Below is a small trained network, with its code and all its weights. Each question gives an input and a class and asks what happens when units are switched off, that is, made to give their printed mean instead of their output.

import numpy as np


def w(rows, s, z=0):
    codes = np.array(rows[::2]) - 128.0
    scale = np.full(codes.shape[1], s)
    scale[-1] = z or s
    return codes * scale


def f(y):
    return np.maximum(y, 0)


def log_softmax(a):
    a = a - a.max(-1, keepdims=True)
    return a - np.log(np.exp(a).sum(-1, keepdims=True))


def net(x, mask):
    res = np.array(x, float).reshape(1, 8) / 4 @ E
    y = f(res @ A[0][:, :-1].T + A[0][:, -1])
    res = res + np.where(mask, y, B[0][:, -1]) @ B[0][:, :-1]
    return log_softmax(res[-1] @ U[:, :-1].T + U[:, -1])


A, B = {}, {}
E = w([
[39,72,149,131,225,64,18,203,96],'x0',
[188,69,83,66,125,138,61,86,235],'x1',
[148,100,110,241,184,96,43,187,96],'x2',
[90,159,148,131,94,168,114,100,118],'x3',
[139,164,92,90,219,148,139,124,73],'x4',
[40,165,98,112,95,91,117,84,61],'x5',
[186,8,56,45,118,152,146,149,4],'x6',
[132,197,34,253,106,183,98,164,96],'x7',
],0.005)
A[0] = w([
[254,92,115,108,98,150,167,128,188,160],'n0',
[116,218,171,204,124,146,150,117,161,98],'n1',
[89,184,122,58,68,157,223,69,84,113],'n2',
[103,137,90,152,67,170,85,87,131,189],'n3',
[73,168,119,162,228,83,76,192,102,94],'n4',
[71,161,154,107,145,125,95,82,239,179],'n5',
[82,108,203,62,156,58,141,130,142,153],'n6',
[155,96,116,155,170,150,149,164,125,187],'n7',
[232,96,123,132,139,150,144,154,142,136],'n8',
[84,141,126,93,72,99,65,90,203,202],'n9',
[109,173,120,75,99,158,212,69,104,93],'n10',
[175,135,123,227,159,197,123,175,122,251],'n11',
[109,237,179,207,122,124,158,104,178,147],'n12',
[119,142,106,107,125,104,135,106,140,99],'n13',
[112,38,108,54,161,114,96,126,104,146],'n14',
[136,116,161,109,93,119,132,74,174,177],'n15',
],0.0062,0.0027)
B[0] = w([
[98,80,64,45,201,135,44,23,219,253],'n0',
[97,181,162,175,85,90,149,155,70,216],'n1',
[222,81,109,93,112,203,211,95,181,246],'n2',
[135,159,152,169,74,105,205,148,84,190],'n3',
[56,96,108,90,173,95,37,88,154,233],'n4',
[175,158,151,185,49,144,253,192,90,237],'n5',
[162,166,195,206,28,118,247,201,43,236],'n6',
[83,153,109,106,113,108,97,112,115,197],'n7',
[23,108,62,131,160,105,61,73,144,206],'n8',
[191,119,163,138,85,136,235,177,126,231],'n9',
[174,75,116,104,127,176,176,104,207,216],'n10',
[52,154,142,148,148,69,83,104,127,253],'n11',
[90,155,163,180,44,89,197,213,29,249],'n12',
[150,120,122,125,132,120,123,145,121,143],'n13',
[64,190,201,197,67,28,142,243,25,240],'n14',
[186,120,120,101,142,153,162,125,143,215],'n15',
],0.0057,0.0045)
U = w([
[70,94,72,89,207,113,2,48,151,97],'0',
[250,74,125,54,116,225,183,53,190,2],'1',
[127,184,217,216,48,90,190,255,56,247],'2',
],0.0059,0.00072)

Each question gives the input, the list of numbers given to net, and the class t.
The units are the neurons (one row each of A and B). Each row of codes is followed by its name. A weight is (code - 128) times the scale printed after its matrix; where a second scale follows, it is the last column's (A, B and U).
mask holds one flag per neuron, in row order. A switched-off neuron (its flag False) gives its mean, the last column of its row in B, instead of its output. The means were averaged over made-up inputs and are rounded, as every weight is.
A unit's drop is (log p(t) with every unit on - log p(t) with that unit switched off) / (log p(t) with every unit on - log p(t) with every unit switched off).
The circuit of an input: a set's keep is (log p(t) with only the set's units on - log p(t) with every unit switched off) / (log p(t) with every unit on - log p(t) with every unit switched off). Starting from the 12 units with the biggest drops (on a tie, the unit counted first), units are removed one at a time, each time the one whose removal leaves the highest keep (on an exact tie, the one counted first), for as long as the keep stays at least 0.8.
units of the circuit, in order: the units of the circuit, biggest drop first
most important unit: the unit with the biggest drop
top k neurons: the k neurons with the biggest drops, biggest first
drop when u is switched off: that unit's drop, to one decimal
input [-5,2,5,2,-5,2,2,1], class 0: units of the circuit, in order : (n6; n5; n12)
input [3,1,2,3,0,-6,-2,1], class 0: most important unit : n6
input [-3,8,-3,-6,2,1,6,-1], class 0: units of the circuit, in order : (n0; n8)
input [-7,-6,7,4,7,-1,3,-3], class 1: units of the circuit, in order : (n14; n12)
input [-5,-7,-7,-4,7,6,2,6], class 1: top 2 neurons : (n2; n10)
input [8,0,3,1,0,4,-4,6], class 0: top 4 neurons : (n4; n6; n14; n11)
input [1,4,0,-2,-8,-2,1,5], class 1: top 3 neurons : (n14; n4; n12)
input [2,3,-5,4,7,-8,-6,-7], class 2: top 2 neurons : (n6; n5)
input [2,1,1,0,-8,-8,7,1], class 0: drop when n6 is switched off : 0.0
input [8,8,8,1,-6,6,1,-2], class 2: drop when n0 is switched off : 0.1
input [3,-7,3,6,0,-2,4,0], class 0: drop when n8 is switched off : -0.1
input [5,-8,7,-6,8,-3,-7,6], class 0: drop when n5 is switched off : 0.2
